Below are the code and all the weights of a small trained network. Each question names an input and a class and asks about switching units off, where a switched-off unit gives its printed mean instead of its output.

import numpy as np


def w(rows, s, z=0):
    codes = np.array(rows[::2]) - 128.0
    scale = np.full(codes.shape[1], s)
    scale[-1] = z or s
    return codes * scale


def norm(h):
    return h / np.sqrt((h * h).mean(-1, keepdims=True) + 1e-5)


def f(y):
    return np.maximum(y, 0)


def log_softmax(a):
    a = a - a.max(-1, keepdims=True)
    return a - np.log(np.exp(a).sum(-1, keepdims=True))


def net(x, mask):
    res = np.array(x, float).reshape(1, 2) / 4 @ E
    u = 0
    for l in range(4):
        y = f(norm(res) @ A[l][:, :-1].T + A[l][:, -1])
        res = res + np.where(mask[u : u + 8], y, B[l][:, -1]) @ B[l][:, :-1]
        u += 8
    return log_softmax(norm(res)[-1] @ U[:, :-1].T + U[:, -1])


A, B = {}, {}
E = w([
[209,54,24,199],'x0',
[195,2,152,149],'x1',
],0.0031)
A[0] = w([
[3,92,180,206,143],'L0N1',
[195,121,151,57,88],'L0N2',
[234,202,43,91,101],'L0N3',
[84,32,206,124,2],'L0N4',
[174,33,196,31,96],'L0N5',
[163,48,96,147,85],'L0N6',
[148,78,187,165,131],'L0N7',
[110,89,94,153,107],'L0N8',
],0.0044,0.002)
B[0] = w([
[43,109,106,96,199],'L0N1',
[78,168,207,161,156],'L0N2',
[114,154,110,172,225],'L0N3',
[126,131,153,205,194],'L0N4',
[169,198,124,215,254],'L0N5',
[76,30,133,96,254],'L0N6',
[177,181,177,4,217],'L0N7',
[115,116,64,92,182],'L0N8',
],0.0042,0.0021)
A[1] = w([
[128,128,184,132,10],'L1N1',
[71,58,147,177,152],'L1N2',
[69,215,72,1,196],'L1N3',
[164,144,255,180,36],'L1N4',
[142,52,62,145,95],'L1N5',
[181,81,184,120,91],'L1N6',
[8,42,74,75,53],'L1N7',
[217,111,57,156,94],'L1N8',
],0.0053,0.0012)
B[1] = w([
[95,202,127,180,151],'L1N1',
[71,166,141,135,166],'L1N2',
[224,115,148,92,255],'L1N3',
[93,161,149,255,197],'L1N4',
[183,154,94,156,209],'L1N5',
[74,98,56,29,178],'L1N6',
[123,167,124,115,162],'L1N7',
[75,180,155,84,208],'L1N8',
],0.0047,0.004)
A[2] = w([
[117,72,96,255,142],'L2N1',
[98,104,174,194,140],'L2N2',
[156,48,105,212,187],'L2N3',
[161,22,125,56,91],'L2N4',
[72,56,206,179,34],'L2N5',
[107,158,191,152,156],'L2N6',
[112,129,170,131,2],'L2N7',
[228,67,182,59,135],'L2N8',
],0.0053,0.00088)
B[2] = w([
[83,163,191,95,251],'L2N1',
[209,196,147,148,202],'L2N2',
[121,162,163,104,230],'L2N3',
[133,42,173,69,202],'L2N4',
[158,173,154,202,200],'L2N5',
[142,133,127,80,231],'L2N6',
[103,25,115,153,157],'L2N7',
[42,253,125,92,207],'L2N8',
],0.0054,0.0025)
A[3] = w([
[70,4,123,63,204],'L3N1',
[90,133,120,118,223],'L3N2',
[127,181,3,219,72],'L3N3',
[51,48,228,122,251],'L3N4',
[149,162,210,169,190],'L3N5',
[101,81,135,98,145],'L3N6',
[156,190,111,86,202],'L3N7',
[220,146,199,191,192],'L3N8',
],0.0065,0.0019)
B[3] = w([
[205,196,27,106,200],'L3N1',
[196,100,154,126,181],'L3N2',
[47,3,102,177,212],'L3N3',
[152,114,10,165,201],'L3N4',
[147,142,134,168,231],'L3N5',
[153,178,102,85,157],'L3N6',
[81,28,151,144,254],'L3N7',
[108,185,77,162,204],'L3N8',
],0.0059,0.0045)
U = w([
[100,189,215,8,166],'0',
[69,29,89,177,179],'1',
[123,213,164,216,179],'2',
[185,143,38,49,185],'3',
[143,107,156,116,45],'4',
[178,91,171,122,10],'5',
[130,116,143,115,61],'6',
],0.018,0.011)

Each question gives the input, the list of numbers given to net, and the class t.
The units are the neurons (one row each of A and B). Each row of codes is followed by its name. A weight is (code - 128) times the scale printed after its matrix; where a second scale follows, it is the last column's (A, B and U).
mask holds one flag per neuron, layer by layer. A switched-off neuron (its flag False) gives its mean, the last column of its row in B, instead of its output. The means were averaged over made-up inputs and are rounded, as every weight is.
A unit's drop is (log p(t) with every unit on - log p(t) with that unit switched off) / (log p(t) with every unit on - log p(t) with every unit switched off).
most important unit: the unit with the biggest drop
k most important neurons: the k neurons with the biggest drops, biggest first
top k neurons in layer l: the k neurons of layer l with the biggest drops, biggest first
drop when u is switched off: that unit's drop, to one decimal
input [0,-4], class 0: most important unit -> L0N5
input [0,7], class 2: 2 most important neurons -> [L0N5 L1N4]
input [8,1], class 3: 2 most important neurons -> [L1N4 L0N6]
input [0,-8], class 0: top 2 neurons in layer 1 -> [L1N3 L1N4]
input [0,-6], class 0: 3 most important neurons -> [L0N5 L1N4 L1N3]
input [2,1], class 3: 4 most important neurons -> [L1N4 L0N6 L0N5 L0N7]
input [0,-1], class 0: 3 most important neurons -> [L0N5 L2N8 L1N3]
input [1,5], class 3: 2 most important neurons -> [L1N6 L0N7]
input [-3,0], class 0: 2 most important neurons -> [L1N3 L0N1]
input [1,-3], class 1: 2 most important neurons -> [L0N7 L0N3]
input [1,-7], class 1: 3 most important neurons -> [L0N7 L2N1 L3N7]
input [0,-7], class 0: 2 most important neurons -> [L0N5 L1N4]
input [-2,-3], class 0: drop when L1N3 is switched off -> 0.1
input [1,1], class 3: most important neuron -> [L0N7]
input [-2,-1], class 0: drop when L1N3 is switched off -> 0.3
input [-1,0], class 0: drop when L1N3 is switched off -> 0.3
